|  .77 | -.77 |  .36 |  .56 |  .18 |  .38 |  .86 | -.46 | -.43 | -.03 | : dod
|  .04 |  .07 |  .06 |  .08 | -.01 | -.03 |  .01 | -.04 |  .04 |  .06 | : kar
| -.01 | -.02 |  .08 |  .14 | -.03 |  .03 |  .05 | -.01 |  .06 | -.06 | : ladop
|  .03 |  .04 | -.01 |  .08 | -.03 |  .01 | -.02 | -.07 | -.10 |  .07 | : nulam
| -.12 |  .06 | -.27 | -.14 | -.05 |  .07 | -.29 |  .13 |  .20 |  .03 | : peno
|  .17 | -.11 | -.38 | -.12 | -.36 |  .20 | -.56 | -.29 |  .58 |  .56 | : fogik
|  .05 |  .06 |  .01 |  .00 |  .00 |  .01 | -.01 | -.06 |  .01 |  .02 | : dasud
| -.28 |  .21 |  .50 |  .05 |  .58 | -.41 |  .65 |  .43 | -.87 | -.67 | : Mem
| -.52 |  .19 |  .24 | -.50 | -.24 | -.32 | -.33 | -.07 | -.23 | -.15 | : Mon
| -.11 | -.50 |  .29 |  .19 | -.31 |  .44 |  .33 | -.36 | -.16 | -.35 | : mupi
| -.39 | -.75 |  .46 |  .14 | -.74 |  .75 |  .11 | -.45 | -.13 | -.66 | : puv
|  .68 | -.50 | -.30 |  .64 |  .24 |  .41 |  .77 |  .12 |  .21 |  .26 | : Kenul
q: |  .01 | -.02 | -.07 | -.10 |  .07 |
nulam
q: | -.11 | -.50 |  .29 |  .19 | -.31 |  .44 |  .33 | -.36 | -.16 | -.35 |
mupi
q: |  .05 |  .58 | -.41 |  .65 |
Mem
q: | .64 | .24 | .41 | .77 | .12 |
Kenul

| -.46 | -.01 |  .21 | -.26 |  .02 |  .00 | -.12 | -.03 |  .47 | -.05 |  .33 |  .03 |  .07 | -.61 |  .31 | -.31 | -.34 |  .13 |  .23 | -.09 |  .19 | : Kenul
| -.10 |  .27 | -.23 |  .12 | -.08 | -.17 | -.18 |  .06 |  .05 | -.41 |  .27 | -.15 | -.41 | -.06 | -.11 | -.26 | -.43 |  .59 | -.14 |  .03 |  .19 | : Mem
|  .32 | -.25 |  .05 |  .11 | -.16 |  .25 |  .22 | -.15 | -.42 |  .34 | -.39 |  .31 |  .32 |  .55 | -.22 |  .37 |  .62 | -.39 | -.32 |  .20 | -.19 | : fogik
| -.53 |  .23 | -.36 | -.13 |  .54 |  .62 | -.37 |  .12 |  .03 | -.12 |  .34 |  .10 |  .08 | -.42 |  .43 |  .22 | -.33 | -.24 |  .02 |  .23 | -.24 | : ladop
| -.31 | -.18 |  .13 | -.06 | -.43 |  .34 |  .03 | -.37 | -.12 |  .12 |  .10 |  .62 |  .30 |  .04 | -.07 | -.08 |  .17 |  .20 | -.61 |  .41 |  .17 | : kar
| -.34 |  .35 | -.24 | -.08 |  .38 | -.34 | -.20 |  .16 |  .14 | -.29 |  .25 | -.44 | -.36 | -.53 |  .28 | -.21 | -.66 |  .27 |  .34 | -.15 |  .05 | : dasud
q: | -.31 | -.18 |  .13 | -.06 | -.43 |  .34 |  .03 | -.37 | -.12 |  .12 |  .10 |  .62 |  .30 |  .04 | -.07 | -.08 |  .17 |  .20 | -.61 |  .41 |  .17 |
kar
q: | -.41 |  .27 | -.15 | -.41 | -.06 | -.11 | -.26 | -.43 |  .59 | -.14 |  .03 |
Mem
q: |  .34 |  .03 | -.37 | -.12 |  .12 |  .10 |  .62 |
kar

|  .17 | -.02 |  .20 | -.14 | -.05 |  .13 | -.09 | -.01 | -.24 |  .01 |  .08 | -> mupi
| -.45 | -.19 |  .17 | -.03 |  .08 | -.40 | -.22 | -.15 |  .05 | -.43 | -.01 | -> puv
| -.10 | -.13 | -.11 | -.10 | -.15 |  .47 | -.25 | -.18 | -.31 | -.19 | -.13 | -> peno
|  .26 |  .02 |  .20 |  .25 |  .00 | -.10 |  .18 | -.36 |  .05 | -.22 | -.24 | -> dod
| -.13 | -.10 |  .05 |  .06 |  .16 | -.29 | -.53 | -.45 | -.21 | -.20 | -.03 | -> dasud
| -.04 | -.21 | -.73 | -.27 | -.15 | -.18 | -.01 |  .13 |  .12 |  .36 |  .30 | -> fogik
| -.02 |  .10 |  .38 | -.45 | -.19 |  .16 | -.29 | -.03 | -.20 | -.13 |  .06 | -> kar
| -.13 | -.03 |  .05 |  .06 |  .16 | -.29 | -.53 | -.45 | -.21 | -.20 | -.03 | -> Kenul
| -.10 | -.02 |  .10 |  .38 | -.45 | -.21 |  .16 | -.29 | -.03 | -.20 | -.53 | -> Mem
| -.04 | -.09 |  .63 | -.21 | -.05 |  .08 | -.32 | -.24 | -.69 | -.68 |  .20 | -> ladop
| -.04 | -.13 | -.26 | -.09 |  .07 | -.13 | -.10 | -.01 | -.40 | -.21 |  .81 | -> Mon
q: | -.13 | -.03 |  .05 |  .06 |  .16 | -.29 | -.53 | -.45 | -.21 | -.20 | -.03 |
Kenul
q: | -.02 |  .10 |  .38 | -.45 | -.21 |  .16 | -.29 | -.03 | -.20 |
Mem
q: |  .17 | -.02 |  .20 | -.14 | -.05 |  .13 | -.09 | -.01 | -.24 |  .01 |  .08 |
mupi
q: | -.01 | -.24 |  .01 |  .08 |
mupi
q: | -.01 |  .13 |  .12 |
fogik

|  .24 |  .22 | -.29 | -.64 |  .05 |  .48 |  .03 |  .37 | -.19 | -.69 | -.06 | -.08 |  .36 |  .32 | = puv
|  .09 | -.22 |  .35 | -.69 |  .37 | -.14 |  .03 | -.17 | -.11 |  .19 |  .42 | -.40 | -.45 |  .28 | = Mem
|  .30 |  .27 | -.28 | -.68 |  .02 |  .49 |  .08 |  .35 | -.24 | -.63 | -.01 | -.10 |  .29 |  .36 | = dod
|  .37 |  .26 | -.28 | -.65 |  .06 |  .55 |  .07 |  .31 | -.27 | -.62 | -.10 | -.06 |  .35 |  .39 | = kar
q: |  .24 |  .22 | -.29 | -.64 |  .05 |  .48 |  .03 |  .37 | -.19 | -.69 | -.06 | -.08 |  .36 |  .32 |
puv
q: |  .37 |  .26 | -.28 | -.65 |  .06 |  .55 |  .07 |  .31 | -.27 | -.62 | -.10 | -.06 |  .35 |  .39 |
kar
q: |  .22 | -.29 | -.64 |  .05 |  .48 |  .03 |  .37 | -.19 | -.69 | -.06 | -.08 |
puv

|  .24 | -.11 | -.10 | -.14 |  .27 | = dod
| -.51 |  .24 | -.10 | -.14 | -.10 | = ladop
| -.51 |  .24 | -.10 | -.14 |  .27 | = Kenul
q: | -.14 | -.10 |
ladop
q: |  .24 | -.11 | -.10 | -.14 |  .27 |
dod
q: | -.51 |  .24 | -.10 | -.14 | -.10 |
ladop
q: | -.51 |  .24 | -.10 | -.14 |  .27 |
Kenul

| -.17 |  .18 |  .02 |  .53 |  .29 | : Mem
|  .32 |  .05 | -.06 |  .01 | -.61 | : peno
|  .29 | -.46 | -.83 | -.34 |  .47 | : ladop
|  .07 |  .11 |  .40 |  .29 | -.47 | : kar
| -.25 |  .03 | -.28 | -.07 |  .36 | : nulam
|  .43 |  .12 | -.19 | -.46 | -.02 | : fogik
q: |  .07 |  .11 |  .40 |  .29 | -.47 |
kar
q: |  .29 | -.46 | -.83 | -.34 |  .47 |
ladop
q: | .18 | .02 |
Mem
q: |  .40 |  .29 | -.47 |
kar
q: |  .05 | -.06 |  .01 | -.61 |
peno
q: | -.25 |  .03 | -.28 | -.07 |  .36 |
nulam

|  .11 | -.21 | -.04 | -.25 | -.16 |  .05 |  .29 |  .06 |  .01 |  .04 | -.03 | -.06 |  .01 | -.02 |  .03 |  .22 | -.21 | -.24 | -.17 |  .02 | -.26 | -.06 | -.08 | -.03 |  .34 | -.10 |  .07 | -.02 | -.01 | -.07 |  .04 | -.07 | -.19 | -.12 | -.02 | -.07 | -.34 |  .05 | -.33 | -.09 | -.33 | -.06 |  .12 |  .07 |  .00 | -.01 | -.12 |  .10 | -.01 | -.02 | -.06 | -.19 | -.07 |  .25 | -.20 |  .18 | -.38 |  .32 |  .17 | -.16 |  .27 |  .00 |  .07 |  .11 |  dod
| -.03 | -.04 | -.11 | -.15 | -.09 |  .07 |  .23 |  .01 | -.07 |  .08 | -.16 |  .01 |  .17 | -.04 | -.13 |  .20 |  .10 | -.14 |  .20 |  .15 |  .35 | -.15 | -.06 |  .21 | -.11 |  .25 |  .22 | -.12 | -.07 |  .06 |  .06 | -.07 | -.20 | -.09 |  .13 | -.05 | -.32 |  .15 | -.37 | -.15 | -.18 | -.20 |  .02 |  .09 |  .10 | -.14 | -.12 | -.06 | -.06 |  .11 | -.08 | -.12 |  .01 |  .11 | -.19 |  .19 | -.17 |  .40 |  .22 | -.04 |  .42 |  .17 |  .19 |  .05 |  puv
| -.01 |  .25 | -.01 |  .31 |  .17 | -.06 | -.25 | -.05 | -.03 | -.13 | -.05 |  .01 |  .12 |  .08 | -.06 | -.14 |  .22 |  .35 |  .25 | -.14 |  .21 |  .10 | -.06 |  .15 | -.11 |  .20 | -.15 | -.10 | -.07 |  .19 |  .02 |  .01 |  .07 |  .07 | -.12 |  .05 |  .33 | -.04 |  .29 | -.20 |  .24 | -.40 | -.23 |  .18 |  .16 | -.20 | -.23 | -.32 | -.07 |  .05 | -.08 |  .20 |  .28 | -.09 |  .32 | -.01 |  .62 |  .21 |  .08 |  .55 |  .49 |  .43 |  .43 | -.28 |  peno
|  .32 |  .13 |  .09 |  .27 |  .12 | -.19 | -.21 |  .09 |  .14 | -.34 |  .07 | -.15 |  .00 |  .23 |  .19 | -.08 |  .11 |  .27 |  .53 |  .09 |  .15 |  .13 |  .07 |  .29 | -.13 |  .29 | -.09 | -.03 | -.01 |  .13 |  .05 | -.09 |  .04 |  .00 | -.61 |  .00 |  .47 | -.26 |  .44 |  .25 |  .39 |  .32 | -.02 | -.27 |  .00 |  .03 |  .41 |  .00 |  .03 |  .16 |  .13 |  .09 | -.08 | -.38 | -.05 | -.22 |  .04 | -.53 | -.19 | -.23 | -.68 | -.25 | -.39 |  .10 |  kar
|  .59 | -.28 |  .02 | -.21 | -.20 | -.14 |  .41 |  .25 |  .19 | -.31 |  .02 | -.33 |  .05 |  .24 |  .29 |  .37 | -.29 | -.21 |  .30 |  .18 | -.36 |  .04 | -.10 |  .28 |  .59 |  .19 |  .05 | -.07 | -.03 |  .01 |  .13 | -.27 | -.34 | -.26 | -.79 | -.17 | -.12 | -.20 | -.18 |  .11 | -.25 |  .26 |  .21 | -.15 | -.05 |  .04 |  .24 |  .21 | -.01 |  .14 |  .01 | -.29 | -.25 |  .05 | -.51 |  .13 | -.75 |  .04 |  .11 | -.63 | -.24 | -.30 | -.31 |  .36 |  mupi
| -.01 |  .25 | -.01 |  .31 |  .17 | -.06 | -.25 | -.05 | -.03 | -.13 | -.05 |  .01 |  .12 |  .08 | -.06 | -.14 |  .22 |  .35 |  .25 | -.14 |  .21 |  .10 | -.06 |  .15 | -.11 |  .20 | -.15 | -.10 | -.07 |  .19 |  .02 |  .01 |  .07 |  .07 | -.12 |  .05 |  .33 | -.04 |  .29 |  .10 |  .42 |  .04 | -.11 | -.12 |  .09 | -.10 |  .23 | -.16 | -.02 |  .17 |  .06 |  .14 |  .07 | -.36 |  .18 | -.20 | -.38 | -.28 | -.10 |  .09 | -.25 |  .03 | -.09 | -.04 |  Mon
q: | -.01 |  .25 | -.01 |  .31 |  .17 | -.06 | -.25 | -.05 | -.03 | -.13 | -.05 |  .01 |  .12 |  .08 | -.06 | -.14 |  .22 |  .35 |  .25 | -.14 |  .21 |  .10 | -.06 |  .15 | -.11 |  .20 | -.15 | -.10 | -.07 |  .19 |  .02 |  .01 |  .07 |  .07 | -.12 |  .05 |  .33 | -.04 |  .29 |  .10 |  .42 |  .04 | -.11 | -.12 |  .09 | -.10 |  .23 | -.16 | -.02 |  .17 |  .06 |  .14 |  .07 | -.36 |  .18 | -.20 | -.38 | -.28 | -.10 |  .09 | -.25 |  .03 | -.09 | -.04 |
Mon
q: | -.20 |  .18 | -.38 |
dod
q: | -.03 | -.04 | -.11 | -.15 | -.09 |  .07 |  .23 |  .01 | -.07 |  .08 | -.16 |  .01 |  .17 | -.04 | -.13 |  .20 |  .10 | -.14 |  .20 |  .15 |  .35 | -.15 | -.06 |  .21 | -.11 |  .25 |  .22 | -.12 | -.07 |  .06 |  .06 | -.07 | -.20 | -.09 |  .13 | -.05 | -.32 |  .15 | -.37 | -.15 | -.18 | -.20 |  .02 |  .09 |  .10 | -.14 | -.12 | -.06 | -.06 |  .11 | -.08 | -.12 |  .01 |  .11 | -.19 |  .19 | -.17 |  .40 |  .22 | -.04 |  .42 |  .17 |  .19 |  .05 |
puv
q: |  .59 | -.28 |  .02 | -.21 | -.20 | -.14 |  .41 |  .25 |  .19 | -.31 |  .02 | -.33 |  .05 |  .24 |  .29 |  .37 | -.29 | -.21 |  .30 |  .18 | -.36 |  .04 | -.10 |  .28 |  .59 |  .19 |  .05 | -.07 | -.03 |  .01 |  .13 | -.27 | -.34 | -.26 | -.79 | -.17 | -.12 | -.20 | -.18 |  .11 | -.25 |  .26 |  .21 | -.15 | -.05 |  .04 |  .24 |  .21 | -.01 |  .14 |  .01 | -.29 | -.25 |  .05 | -.51 |  .13 | -.75 |  .04 |  .11 | -.63 | -.24 | -.30 | -.31 |  .36 |
mupi

| -.39 |  .25 | -.47 |  .11 |  .14 | -.37 | -.64 |  .44 | -.14 |  Kenul
| -.04 |  .50 | -.21 |  .31 |  .36 |  .03 | -.32 |  .75 |  .13 |  fogik
| -.47 |  .09 | -.49 |  .00 |  .02 | -.47 | -.66 |  .23 | -.22 |  kar
| -.18 | -.51 |  .00 | -.35 | -.38 | -.25 |  .05 | -.73 | -.25 |  Mem
| -.09 |  .49 | -.26 |  .29 |  .34 | -.03 | -.38 |  .74 |  .09 |  ladop
| -.63 |  .44 | -.14 |  .00 |  .21 | -.47 | -.66 |  .23 | -.22 |  peno
q: | -.09 |  .49 | -.26 |  .29 |  .34 | -.03 | -.38 |  .74 |  .09 |
ladop
q: | -.04 |  .50 | -.21 |  .31 |  .36 |  .03 | -.32 |  .75 |  .13 |
fogik
q: | -.39 |  .25 | -.47 |  .11 |  .14 | -.37 | -.64 |  .44 | -.14 |
Kenul
q: | -.64 |  .44 | -.14 |
Kenul

|  .16 |  .04 |  .06 |  .24 | -.14 | -.25 |  puv
|  .10 |  .07 | -.04 |  .26 | -.20 | -.20 |  peno
|  .07 | -.04 | -.12 |  .27 | -.10 | -.06 |  fogik
|  .10 |  .01 | -.10 |  .29 | -.17 | -.16 |  mupi
|  .20 | -.17 | -.23 |  .08 | -.03 | -.04 |  nulam
|  .31 |  .06 | -.13 |  .56 | -.16 | -.42 |  Mem
|  .10 |  .01 | -.10 |  .27 | -.22 | -.07 |  dod
|  .09 |  .28 |  .21 |  .16 | -.34 | -.39 |  dasud
|  .10 | -.13 | -.35 |  .18 | -.26 | -.39 |  Kenul
|  .10 | -.02 | -.04 |  .22 | -.10 | -.13 |  ladop
|  .07 | -.08 | -.41 |  .21 | -.18 | -.62 |  kar
|  .11 | -.01 | -.05 |  .19 | -.18 | -.27 |  Mon
q: | -.13 | -.35 |
Kenul
q: |  .10 | -.13 |
Kenul
q: |  .10 | -.02 | -.04 |  .22 | -.10 | -.13 |
ladop
q: |  .31 |  .06 | -.13 |  .56 | -.16 | -.42 |
Mem

